Below are the code and all the weights of a small trained network. Each question names an input and a target symbol and asks about switching units off, where a switched-off unit gives its printed mean instead of its output.

import numpy as np


def w(rows, s, z=0):
    codes = np.array(rows[::2]) - 128.0
    scale = np.full(codes.shape[1], s)
    scale[-1] = z or s
    return codes * scale


def f(y):
    return np.maximum(y, 0)


def softmax(a):
    e = np.exp(a - a.max(-1, keepdims=True))
    return e / e.sum(-1, keepdims=True)


def log_softmax(a):
    a = a - a.max(-1, keepdims=True)
    return a - np.log(np.exp(a).sum(-1, keepdims=True))


def net(x, mask):
    ids = ['ΠΣΦγελτω'.index(c) for c in x.split()]
    T = len(ids)
    res = E[ids] + P[:T]
    r = res
    for j in range(3):
        rows = slice(2 * j, 2 * j + 2)
        q, k, v = (r @ M[0][rows].T for M in (Q, K, V))
        z = softmax(np.where(np.tri(T) > 0, q @ k.T / 2**0.5, -1e9)) @ v
        o = O[0][rows]
        res = res + np.where(mask[j], z, o[:, -1]) @ o[:, :-1]
    y = f(res @ A[0][:, :-1].T + A[0][:, -1])
    res = res + np.where(mask[3:15], y, B[0][:, -1]) @ B[0][:, :-1]
    return log_softmax(res[-1] @ U[:, :-1].T + U[:, -1])


Q, K, V, O, A, B = {}, {}, {}, {}, {}, {}
E = w([
[87,153,72,99],'Π',
[178,121,72,91],'Σ',
[193,42,135,44],'Φ',
[96,217,107,155],'γ',
[88,119,217,164],'ε',
[87,25,160,173],'λ',
[131,52,141,210],'τ',
[254,222,108,25],'ω',
],0.0074)
P = w([
[191,127,148,127],'0',
[83,117,63,167],'1',
[109,135,164,79],'2',
[231,101,171,168],'3',
[87,113,40,163],'4',
[78,131,175,40],'5',
[231,97,157,186],'6',
[90,108,31,165],'7',
[43,123,195,1],'8',
[228,103,132,202],'9',
[85,111,39,162],'10',
[93,132,172,52],'11',
],0.0095)
Q[0] = w([
[250,84,115,226],'head 0',
[59,125,61,102],'head 0',
[230,124,154,167],'head 1',
[44,105,91,142],'head 1',
[95,133,156,173],'head 2',
[88,130,138,176],'head 2',
],0.012)
K[0] = w([
[15,141,204,11],'head 0',
[138,123,2,199],'head 0',
[17,157,171,49],'head 1',
[189,83,43,237],'head 1',
[173,31,205,176],'head 2',
[177,43,167,190],'head 2',
],0.0093)
V[0] = w([
[33,214,33,207],'head 0',
[55,2,149,191],'head 0',
[128,184,255,103],'head 1',
[112,37,18,144],'head 1',
[88,154,73,121],'head 2',
[82,190,63,39],'head 2',
],0.0083)
O[0] = w([
[53,164,41,113,1],'head 0',
[105,1,100,101,123],'head 0',
[77,145,206,53,129],'head 1',
[187,83,52,182,141],'head 1',
[170,122,94,98,102],'head 2',
[166,146,112,61,118],'head 2',
],0.0094,0.0025)
A[0] = w([
[210,126,113,174,155],'neuron 0',
[98,106,212,158,146],'neuron 1',
[153,91,198,70,153],'neuron 2',
[121,65,119,170,173],'neuron 3',
[43,98,135,183,175],'neuron 4',
[157,127,199,65,99],'neuron 5',
[153,199,126,98,159],'neuron 6',
[75,155,124,254,110],'neuron 7',
[146,99,178,138,77],'neuron 8',
[176,149,184,163,3],'neuron 9',
[107,161,56,203,57],'neuron 10',
[114,53,89,149,176],'neuron 11',
],0.0088,0.0049)
B[0] = w([
[214,72,107,123,205],'neuron 0',
[80,134,54,75,208],'neuron 1',
[66,133,102,178,254],'neuron 2',
[136,77,163,95,216],'neuron 3',
[93,139,180,74,202],'neuron 4',
[74,166,111,187,228],'neuron 5',
[140,154,162,74,188],'neuron 6',
[185,235,246,119,189],'neuron 7',
[111,126,66,161,172],'neuron 8',
[167,145,57,245,164],'neuron 9',
[118,216,104,254,176],'neuron 10',
[98,76,157,119,225],'neuron 11',
],0.0087,0.0062)
U = w([
[196,168,105,45,200],'Π',
[229,131,198,180,93],'Σ',
[138,107,3,214,126],'Φ',
[97,194,250,55,177],'γ',
[13,159,40,143,136],'ε',
[126,10,81,68,130],'λ',
[118,65,186,117,145],'τ',
[130,236,137,206,3],'ω',
],0.0076,0.0054)

Each question gives the input, a string of symbols that net reads in full, and the target symbol t.
The units are the heads (2 rows each of Q, K, V and O) and the neurons (one row each of A and B). Each row of codes is followed by its name. A weight is (code - 128) times the scale printed after its matrix; where a second scale follows, it is the last column's (O, A, B and U).
mask holds one flag per unit, heads first, then neurons. A switched-off unit (its flag False) gives its mean, the last column of its rows in O or B, instead of its output. The means were averaged over made-up inputs and are rounded, as every weight is.
A unit's drop is (log p(t) with every unit on - log p(t) with that unit switched off) / (log p(t) with every unit on - log p(t) with every unit switched off).
The circuit of an input: a set's keep is (log p(t) with only the set's units on - log p(t) with every unit switched off) / (log p(t) with every unit on - log p(t) with every unit switched off). Starting from the 12 units with the biggest drops (on a tie, the unit counted first), units are removed one at a time, each time the one whose removal leaves the highest keep (on an exact tie, the one counted first), for as long as the keep stays at least 0.8.
units of the circuit, in order: the units of the circuit, biggest drop first
unit that matters most: the unit with the biggest drop
top k neurons: the k neurons with the biggest drops, biggest first
which heads matter: for each layer, one digit per head in row order, 1 if its drop is at least 0.15 and else 0, layers parted by /
input τ Π ε τ Π Φ ω Φ ω Σ, target ω: unit that matters most	head 1
input τ ω ε λ τ τ, target λ: units of the circuit, in order	head 0; neuron 10; neuron 7
input τ Φ Σ, target λ: units of the circuit, in order	head 0; neuron 7; neuron 10
input Φ γ τ ε ω Φ Σ Φ ε, target ε: units of the circuit, in order	neuron 1; neuron 7; neuron 2
input ω λ λ ω λ γ Π Φ ω Φ, target ω: units of the circuit, in order	head 0; head 1; neuron 9; neuron 5
input ε ε Φ ω, target Φ: which heads matter	100
input ω Φ γ τ, target γ: which heads matter	111
input ε ε λ Π, target λ: units of the circuit, in order	head 0; neuron 7; neuron 10
input Σ Π γ γ, target γ: units of the circuit, in order	head 0; head 1; neuron 6
input ω ε γ λ, target γ: which heads matter	111
input Σ ε Σ Σ λ τ Σ γ λ ε, target λ: which heads matter	100
input τ ε Σ Π λ Φ γ, target Φ: top 2 neurons	neuron 9; neuron 1
input Σ ε γ ε τ Π Π τ, target Σ: which heads matter	010
input λ ε γ λ λ Π Σ Φ γ Φ, target γ: units of the circuit, in order	head 1
input ω Σ λ ω Φ ε γ ω λ ε γ, target ω: units of the circuit, in order	neuron 10; head 0; neuron 7
input Σ ε Φ Φ Φ Π Φ γ, target ω: units of the circuit, in order	neuron 10; neuron 7; head 2
input τ Π Φ λ, target Φ: units of the circuit, in order	head 0; neuron 9; neuron 1; neuron 8
input ε ε τ τ τ, target τ: top 2 neurons	neuron 11; neuron 3
input τ ε Π ε τ ω Π Σ τ τ Σ ε, target λ: which heads matter	110
input Π ω Σ ω ε Π Π ε ε Σ, target ε: top 3 neurons	neuron 2; neuron 5; neuron 7
input Φ γ ε ω λ γ Π, target γ: which heads matter	110
input ε λ γ γ, target γ: units of the circuit, in order	head 1
input Φ γ ε Φ γ λ Φ τ, target Σ: top 2 neurons	neuron 7; neuron 10
input Σ Σ ω Φ, target ω: top 3 neurons	neuron 9; neuron 5; neuron 2
input Φ Σ Π ε Σ Σ λ ε, target γ: which heads matter	001
input λ Φ Σ Σ Φ ω λ, target ω: which heads matter	110
input Π γ ω ε γ ε λ, target ε: which heads matter	010
input Φ Φ Σ ω τ ω Π τ Π, target λ: which heads matter	110
input τ Π Σ, target λ: top 3 neurons	neuron 7; neuron 10; neuron 5
